[-33  14 -29   4  57 -38  -1  34  -6   7 -50 -13  -9  22 -10 -48  -2  13
  24 -18 -16  26  37  -8   6  13  -9   5  17   1  -7  -2   8   2]  zaze
[-64  -3   8  13  32  35 -24  12  -5  -4 -49  52  43  10 -28 -38  13 -34
 -10  -2  53  33  31  20 -25 -21  11  29  22  -4 -37  25  29  25]  milor
[-19   1 -39 -26   5 -40  15   0 -17  38  -8 -23   2 -10  -6   4   4 -35
   0  33 -39  -1  -2   3  -9 -23 -10 -30   1 -24  23  -2 -36 -18]  raf
[-58 -15  37  47  -8  18  12  -6  26  11   2 -12  -9 -17  -4  36  -2  -3
   6  19   1 -29 -14   2 -12   0   5  -7  28  26  20  -4 -38 -21]  raf
[-10 -11  13   1   0 -21  41   4 -13  -6  -5   1 -26  17 -10  18  16 -18
 -15  -6 -41   1 -31 -29 -27  15 -13  14 -33 -22  11   8   6 -33]  Gono
[-46  -8   3  32  -4  97 -14   5  40  40  -7   0   4  -1  -7   7   1   4
  20  -7  10 -24 -15  11  -4   6  -1  -6  45  17 -24 -30 -67  -4]  Lefon
[ 55  20 -30 -27  -9 -64  39   3 -86  31   4 -59 -21 -44   6 -16  48 -13
  46   2 -24  31   9  -4   6 -25 -16 -32  50  26  29 -33 -22   8]  moli
[-36   7  -2 -16   1 -55   0  52 -20  22   5 -13 -16 -23   3  10   7  -7
   2  23   1 -23   6  23   0 -78 -74  18  -4 -14  -8 -39   0  -4]  Gumi
[-39   4 -19 -11  17 -26 -12 100   5  -8 -16  17 -11   0 -11 -32   4 -11
   7 -32   9 -21   0  43  -6 -39  14  11  -6  11   8 -72 -20 -25]  nuvig
[-41  -7  27  11  41 -32  29   3   5 -10 -18 -17  -1   7  -3   3  16 -22
   1  -3 -17  11 -18  -7 -30  19  15  35 -37 -21 -19  15  24 -21]  Dev
[ 18 -13   3  37 -25  56  10 -13  23  71  29 -18 -46   0   1  65  -1  24
   0  14 -19 -29 -35 -37 -30   8  21 -52  21  11  14 -26 -10 -41]  Gono
[-22  10  26  -3  43   9 -12 -10  -8  -5 -30  18  27  18   6 -33   8 -24
   1  -5  36  47  39   5   0   8  30  11  13   1 -16  31  39  26]  zaze
[-35 -12  27  58 -29 -15  20  20   0  10 -14  -5 -24  21  15  31  20  14
  -2  10 -15 -29  11 -14   0   7  21  26   2  18  18   2 -26 -28]  zaze
[-112    0    8   15    2   -5   -9  114   15    7   -1   36  -36   -3
    0   -7  -25  -20    2  -14   -1   23    5   35  -19  -13  -61   11
   37   35   30  -43  -66   -7]  raf
[-12  -9   5   4  11 -25  33  11   2  -8  -1   9 -19  23  -9  29  -8  -3
 -20   2 -35 -16 -26 -11 -29  11  -6  22 -35 -20  -9  13  16 -13]  Gono
[-44 -15  49  48 -19  17  11  12  36  21  17 -15 -10   5  13  68   7  12
  -3  36  -3 -22  -8   8 -37  -7  50 -55  15  65  17  34 -28 -34]  raf
[ -82   -2   13   -6   41 -103   43    8  -12  -38  -11    7  -21   19
  -33    9   -5   -9  -20   10  -43   -8  -20   30  -45   30   -5   38
   -4  -31   16   34   15   -7]  moli
[ -1  30  10  -8 -15 -13  10  14 -21  36   0 -42  13 -17   8 -25  41 -24
   2   6 -37   2 -31  -1 -23  -6 -28 -16 -31  31  11  -3 -24 -56]  dudev
[-60  15  58  17  -4  15  17  -4  27  33   5 -19 -14 -28 -12  33   2   4
   1  46   8 -14  -7  21 -29  -8  23 -29  29  36  38   4  -8 -16]  milor
[-57 -10  26  45  -6 -16  14 -16  18  10  10 -22  -3 -19   2  42  18  -4
   9  23   5 -13  -9  10 -40  -5  31 -35  37  37  11   6 -30 -39]  moli
[-29 -15  -6  -5  10 -17 -13  60  -7  -6 -19  23 -10   6 -15 -18  12 -19
  12 -11   3   9  16  29   4 -28   8  10 -14  -1  -3 -16 -10 -15]  Gumi
[-65  -5   7  45 -32  -9  10  14  19  15   6  -9  -9  15  12  32   4   3
 -12  18  -2 -33   6   6 -30 -27 -12  -6  44  36  20   6 -41 -33]  moli
[-21  10 -36 -23   4   0  11  42   1  45  23  -6 -18   0  26  13   9 -13
 -17  21 -30 -19 -26  22 -33 -36  -7 -55  -6 -18  14 -30 -22 -40]  Gono
[-56  -5 -27   3  38 -12  -7  18  31  -8 -33 -11  27  23  20 -14 -12  -8
   5   3   9  -3  43 -16  10 -29 -28   3   2   2 -16   9 -10 -13]  Lefon
[-24   5 -14  -5   2 -20  14   3 -16  36  -1 -13  -5 -15   0  -1   6 -10
  -6  11 -26   0  -1 -10 -27 -22 -41 -18  18  -9 -14 -15 -16  -8]  milor
[-22 -24 -14  48 -19  14  12  52   6  49   6 -14 -41   1   9  43  20  11
  60  -4 -26 -13 -33  33  14  93  54  -7  49   2  16 -24 -83  -3]  zaze
[-61 -14 -40   6  71  27  -6   8  31   3 -22   7  -7   9  16  -5 -26  13
  -8  19  -3  -7  40   3  19 -53 -15 -33  30 -21  -2  -8  14   9]  nuvig
[-41 -12 -44  18  66  48 -10  17  36  -8 -42  14  21  43  -4 -15 -52  56
   1  -2 -54  -4  39  30  36  -3 -20 -27  30   0 -43  47 -22  42]  milor
[-27 -12 -52  -1  62   4 -26  17  19  -2 -28   0  29  40  30 -19 -29   2
   6 -19   0  11  53 -22  34 -11 -30   2   4 -22 -27   8  15  12]  Lefon
[-46   0 -31 -23  36 -26   4  81   0  16 -20  -1 -26  -2 -10 -33  18 -15
  18 -12  -9  -1   5  17 -12 -34  -6  -4  -3  -3   7 -55 -27 -34]  Lefon
[  4  34 -21 -43   2 -67  27  15 -35  27  -7 -44   5 -11   6 -30  34 -41
  -5  -6 -18   2 -29  -5 -28 -31 -18 -11  11 -16  24 -33  -2 -41]  nuvig
[-25 -22 -27   3  15  33 -16   7  -6  26 -24  26   1  14 -10 -27  16 -29
   3  -3  25  12  38 -25  -3 -12  -6  -6  17 -16  -7  -2  23   5]  milor
[ 51   0  52 -23   3  12  31 -33  -4  24  22 -15 -41   1 -37  48  -7   7
 -18   3 -61  21 -42 -44 -30  24   3 -19 -42  14  23  20  23 -14]  Lefon
[  8 -14 -57 -20  15 -59 -12  96  -2  20 -28  11 -39  37  -8 -23   9  -8
  16 -25  26  21  34  -5  -7 -32  11   6  28 -14   0 -37   7 -16]  zaze
[-43  -3  39 -11  -2 -41  41 -20 -28 -29 -11  -7 -11   6 -21  -9  40 -40
  -9   3 -19   3 -21   6 -33  14  -3  24 -16 -19  23  30   7 -22]  Gumi
[-44 -18  36   1  12 -21  36  -5 -20   1   6  -9 -27  34   5  12  30  -2
 -31 -10 -57 -14 -18 -23 -27   8 -20   6 -26 -35   1  19  19 -26]  Dev
[-12  15   4 -18   4  -9  19 -17 -13  22  18 -30   7 -41   0  14  21 -20
 -10  38 -30  -4 -27  32 -33 -27  -2 -55 -10   5  26   4 -13 -25]  milor
[-36  21  -6   1  -8 -31  27  16 -31  40  11 -75   4 -39  23  23  49 -27
  26   8 -44   3 -43  15 -29  -1 -21 -49   9  -6  30 -39 -56 -46]  milor
[-63  -2 -38   4  51  -7   1  27  22  -2 -18  -9  -1   6  30 -19 -26  21
   6   7 -11   9  41  12  13 -21 -26 -18  35  -8  -2  -4 -17   7]  Dev
[-47 -11 -34   1  24 -37   2  86  15   3 -15   9 -17   0  -4 -16  -5 -10
  14 -18 -11  13   2  22 -24  -3  10  -2   5   9  11 -32 -33 -28]  Dev
[-89 -18 -30  46  14 -10   7  71  51  40 -20  25   3  95  62  20  -8  36
 -39 -17   3 -51  -1 -54 -36  11  10   0  64 -45 -44  13   9 -37]  milor
[-71 -10 -44  29  57  15 -17 -22  40 -16 -32  42  28 -32 -19  -3 -83  -6
  -7  37  -8  -2  35  41  31 -10 -25  28  22  -6   2   9 -29  45]  nuvig
[-65 -23  -7  18  12 -22 -12  78  19  -3  -6  10 -22   6   7  -9   0 -15
  -1  -8  12 -11  30  19 -14 -54 -26  11   3  25   1 -37 -22 -33]  dudev
[-28  -3  -9 -16  48  27 -32 -13  19  -4 -32  53  31  12 -19 -55 -44 -27
 -18  -2  49  44  57   5   3 -21 -17  39  19  -9 -30  27  47  46]  Dev
[  4   1 -29   5 -17   1   5   1  -8  28  15 -11  10  11  31 -12  31 -38
 -27   3 -19 -30 -19  12 -29 -28  -3 -20  -9  -8   7  -6 -25 -42]  zaze
[-25  -3  20 -11  11 -25  35  -3 -16  -2  -8 -13 -27   3 -20  12  20 -10
  -2   4 -53 -11 -35 -15  -8  21 -12  21 -46 -42  15  -2   4 -21]  Gumi
[-66 -11  61  36 -19   8   9  19  30  24   7 -37 -24   3  -7  45   5   7
  12  11  -1 -15  10  11 -25 -22 -11 -16  32  58  25   1 -28 -23]  Dev
[ 12  -8 -46 -23  17  11  -6 -16  -5   8 -15  61   8  29 -11 -33 -27  -7
 -30  -1  26  12  29 -12 -20  -4   9  -3  43 -27 -25  24  35  29]  Gono
[-31  -5 -36  -7  21 -47  -1  82   5   5 -20  -2 -18  30   0 -23  14  -6
  12 -29  -6  10   6   4 -25  -4   3   0   2   7  -8 -20 -19 -45]  Lefon
[-10 -18 -33 -16   4   6  -8  64   2  28  22   9 -37  31   8 -14  30 -22
   8 -23 -18   4  -8   8 -16   1  -5 -47   0   7  14 -10  -8 -43]  moli
[-28   3 -17  -7  21 -12   7  15  -7  22   5  -4  18 -14  10 -13  11 -34
 -15  14 -11   3  -9  38 -45 -40  -3 -18   5   7 -11   4 -13 -12]  Dev
[-96  -5 -30   0  79 -23  -4  26  34 -13 -22  14   2   4  13  -7 -40  10
  -1  28   5  -1  53  23   8 -49 -29  -8  29 -13 -16   1   7  23]  moli
[  4   6 -48 -26   1 -23  10   3 -18  32   4 -21  15   2  18 -12  20 -38
 -11   7 -28  -6 -13  -5 -23 -23 -26 -15 -13 -17  -5  -6 -25 -32]  Lefon
[-58   4  14  65  10 -11  20  14  23  31   2 -28   7  -8  13  26  16  -3
  22   7 -27 -11 -38   7 -43  47  34 -35  41  59  18  25 -39 -50]  moli
[ 20  16 -40 -10 -13 -43  17  32 -26  18  21 -17  -6   5  46  10  20   5
 -19  -2 -21  -6 -32  10 -27 -13   7 -30  17 -13  -3 -15 -12 -32]  nuvig
[-41 -14  25  53 -18  30  10  -3  21   8  -3 -18  -8 -19   5  40  16   2
  23   7  21 -10  -5  -9 -15  12  21   1  31  38  14 -14 -46 -24]  Lefon
[-29 -32   3  55 -37  48   2  12  33  28  10  -9  -6  14  16  47  16 -10
  -2  19  -7 -49  -8 -20 -14 -15   0 -30  -4  41  15  13 -40 -40]  raf
[-15  -7 -26  -3  19  33  -2 -17 -29  25  -7  24  -3 -20  11 -16  19 -39
  -1  15  14  45  21 -20   0 -10 -11 -37  23 -17  33   0  15  -7]  Gono
[ 23 -18   6  52 -36  60   4 -29  25  43  12 -22 -11 -10  -8  45   0  15
   9  12 -23 -21 -21 -12 -16  21  38 -23   7  39  12   6 -38 -25]  Dev
[-44   2 -27 -26  23 -34 -10  92   7 -14 -17   4 -11  -5   8 -27  17 -32
  12 -25  18  26  -4   6  -7 -38 -18  -9  -6 -16  36 -50  -8 -46]  Gumi
[ 18  15 -60  -2 -28 -38   3  18 -31  23   9 -18  15 -18  10 -39  34 -50
   7  -9 -11 -22 -12  -2 -28 -16 -24   2 -24  19  10 -35 -28 -45]  moli
[-10   8 -25 -10  16 -29   1   3  -2  22   7 -20  12 -21   5  -9   7 -31
  -4  14  -6 -17 -19  25 -32 -42 -12  -9  -8 -14 -17 -18  -6 -27]  Gumi
[-34 -12 -15   5  13  -2   1  69   1  16  -1  11 -36   2   2   4   6 -11
  13  -8   0   5   8  12  -9 -24 -11 -13   0   5  10 -42 -12 -26]  Gono
[ -1 -27 -22 -11   7  69 -47 -13  20  17 -24  23  36 -10 -18 -14  22 -66
  17  19  60   5  33 -26  29 -30  15  -6 -57 -18   2  -5  25  -6]  raf
[-17   5 -59 -25  -3 -48   6   9 -18   9   1 -23   6 -13  15 -22  -1 -65
  -4   6 -28  13   3  15  -2 -28 -67  -2  -7 -13  30 -15 -37 -26]  nuvig
[-28  17 -34  -9   4 -41  18  11 -22  21  -2 -28  20 -17  27 -21  20 -46
  -5  21 -17 -14  -9   3 -19 -31 -40  -2 -12  -9   2 -10 -25 -26]  raf
[-78   1  50 -41   4 -86  36  66 -46 -38   6  28 -49  51  22  -7  15   4
 -43 -13 -27  12  12   8  -1  -8 -38  27   5 -48  31   7  20  -3]  raf
[-71  -9 -20   1  62  30 -15   7  35  -3 -32  -7  13   2 -17 -30 -17 -14
  14  12   3   1  39  28   3 -23  -8 -12  10   9  -2   0 -10   6]  dudev
[-15 -16  21  53 -22  -2  17  -1  21  31  12 -19 -20   4   9  43   0  22
   7  10  -9 -17 -18   7 -26  30  37  -6  44  29   0  18 -29 -25]  Dev
[-60   0  -3  -2  24   3  -6  96   9  14  -4  20 -29   5   5  -9   0  -5
   6  -3  12  -1  12  22 -17 -34 -10 -10   5  22   5 -37 -11  -6]  raf
